Below is a small trained network, with its code and all its weights. Each question gives an input and a class and asks what happens when units are switched off, that is, made to give their printed mean instead of their output.

import numpy as np


def w(rows, s, z=0):
    codes = np.array(rows[::2]) - 128.0
    scale = np.full(codes.shape[1], s)
    scale[-1] = z or s
    return codes * scale


def f(y):
    return y / 2 * (1 + np.tanh(0.7978845608 * (y + 0.044715 * y**3)))


def log_softmax(a):
    a = a - a.max(-1, keepdims=True)
    return a - np.log(np.exp(a).sum(-1, keepdims=True))


def net(x, mask):
    res = np.array(x, float).reshape(1, 6) / 4 @ E
    y = f(res @ A[0][:, :-1].T + A[0][:, -1])
    res = res + np.where(mask, y, B[0][:, -1]) @ B[0][:, :-1]
    return log_softmax(res[-1] @ U[:, :-1].T + U[:, -1])


A, B = {}, {}
E = w([
[125,250,155,154,119,157,94,143,136,89,157],'x0',
[107,69,136,200,151,196,92,146,59,179,90],'x1',
[122,131,123,125,119,122,118,127,121,128,125],'x2',
[184,139,155,105,143,110,76,131,127,141,82],'x3',
[153,111,161,157,76,150,151,131,160,109,82],'x4',
[147,139,197,77,122,185,158,116,35,53,151],'x5',
],0.014)
A[0] = w([
[188,135,163,61,137,151,191,46,66,54,168,54],'n0',
[132,167,89,78,254,128,109,95,84,146,194,83],'n1',
[131,7,128,47,124,95,173,138,124,158,107,167],'n2',
[26,113,114,154,92,137,180,101,118,92,159,114],'n3',
[104,94,157,107,113,187,99,87,81,84,125,98],'n4',
[177,160,101,33,99,59,195,71,190,58,152,2],'n5',
[176,128,180,166,17,170,166,84,177,94,66,101],'n6',
[251,148,181,63,180,98,59,137,125,193,78,60],'n7',
[97,120,106,156,112,138,168,130,151,149,206,84],'n8',
],0.0084,0.0064)
B[0] = w([
[39,85,126,125,176,92,70,65,231,133,125,230],'n0',
[69,38,64,92,22,133,174,146,84,144,254,186],'n1',
[73,209,183,89,139,160,58,228,132,68,178,219],'n2',
[129,184,182,124,191,73,218,76,58,67,64,171],'n3',
[42,120,93,233,105,160,84,53,250,145,55,179],'n4',
[224,121,50,162,216,246,82,121,68,190,87,248],'n5',
[138,83,77,83,9,114,182,186,103,171,217,206],'n6',
[138,129,180,148,106,63,217,34,96,35,75,200],'n7',
[150,127,152,123,195,89,184,64,143,66,82,155],'n8',
],0.0076,0.013)
U = w([
[84,103,90,166,149,84,82,93,246,143,98,85],'0',
[159,93,110,175,177,218,98,123,52,150,91,119],'1',
[116,71,101,107,57,113,159,134,106,132,187,67],'2',
[134,144,193,130,163,74,195,82,87,82,86,77],'3',
[110,147,140,134,132,135,103,127,139,127,133,248],'4',
[105,218,188,128,139,154,74,172,142,94,170,150],'5',
],0.013,0.012)

Each question gives the input, the list of numbers given to net, and the class t.
The units are the neurons (one row each of A and B). Each row of codes is followed by its name. A weight is (code - 128) times the scale printed after its matrix; where a second scale follows, it is the last column's (A, B and U).
mask holds one flag per neuron, in row order. A switched-off neuron (its flag False) gives its mean, the last column of its row in B, instead of its output. The means were averaged over made-up inputs and are rounded, as every weight is.
A unit's drop is (log p(t) with every unit on - log p(t) with that unit switched off) / (log p(t) with every unit on - log p(t) with every unit switched off).
The circuit of an input: a set's keep is (log p(t) with only the set's units on - log p(t) with every unit switched off) / (log p(t) with every unit on - log p(t) with every unit switched off). Starting from all 9 units, units are removed one at a time, each time the one whose removal leaves the highest keep (on an exact tie, the one counted first), for as long as the keep stays at least 0.8.
units of the circuit, in order: the units of the circuit, biggest drop first
most important unit: the unit with the biggest drop
k most important neurons: the k neurons with the biggest drops, biggest first
drop when u is switched off: that unit's drop, to one decimal
input [2,-6,3,-7,4,4], class 3: most important unit -> n3
input [-6,4,-4,-8,5,-5], class 3: units of the circuit, in order -> [n3; n8]
input [1,3,3,-5,8,-7], class 2: 2 most important neurons -> [n6; n0]
input [-6,5,-2,8,2,8], class 0: units of the circuit, in order -> [n4; n0]
input [0,1,-2,1,6,6], class 0: units of the circuit, in order -> [n4; n0]
input [2,-5,1,-7,-6,-6], class 3: 3 most important neurons -> [n3; n8; n0]
input [0,-7,-8,-8,-8,-7], class 2: 2 most important neurons -> [n1; n0]
input [2,5,-3,1,7,-5], class 2: 2 most important neurons -> [n5; n6]
input [0,7,0,5,8,0], class 2: units of the circuit, in order -> [n6; n5]
input [-1,5,-5,-7,6,-3], class 3: units of the circuit, in order -> [n3; n5]
input [2,-5,1,-6,7,0], class 2: 2 most important neurons -> [n6; n7]
input [1,4,6,-8,-5,5], class 3: 2 most important neurons -> [n3; n5]
input [4,-2,-3,7,-5,3], class 3: 3 most important neurons -> [n7; n6; n2]
input [7,-6,7,4,1,-1], class 4: most important neuron -> [n2]
input [2,-3,0,-2,-3,0], class 1: 3 most important neurons -> [n2; n6; n0]
input [8,4,7,-2,6,-6], class 5: 2 most important neurons -> [n0; n5]
input [0,-5,-2,-5,7,-6], class 2: 3 most important neurons -> [n6; n0; n4]
input [-7,-8,2,-5,4,-6], class 1: 2 most important neurons -> [n5; n0]
input [-8,7,4,3,-8,5], class 2: 2 most important neurons -> [n1; n5]
input [-6,-8,1,-4,-2,5], class 1: most important neuron -> [n5]
input [-8,3,4,-5,-6,0], class 5: drop when n6 is switched off -> 0.1
input [-4,1,-6,-6,-4,7], class 0: drop when n8 is switched off -> 0.0
input [-3,-8,-1,0,-4,0], class 1: drop when n5 is switched off -> 1.0
input [-7,-7,-2,-3,-2,7], class 0: drop when n4 is switched off -> 0.1
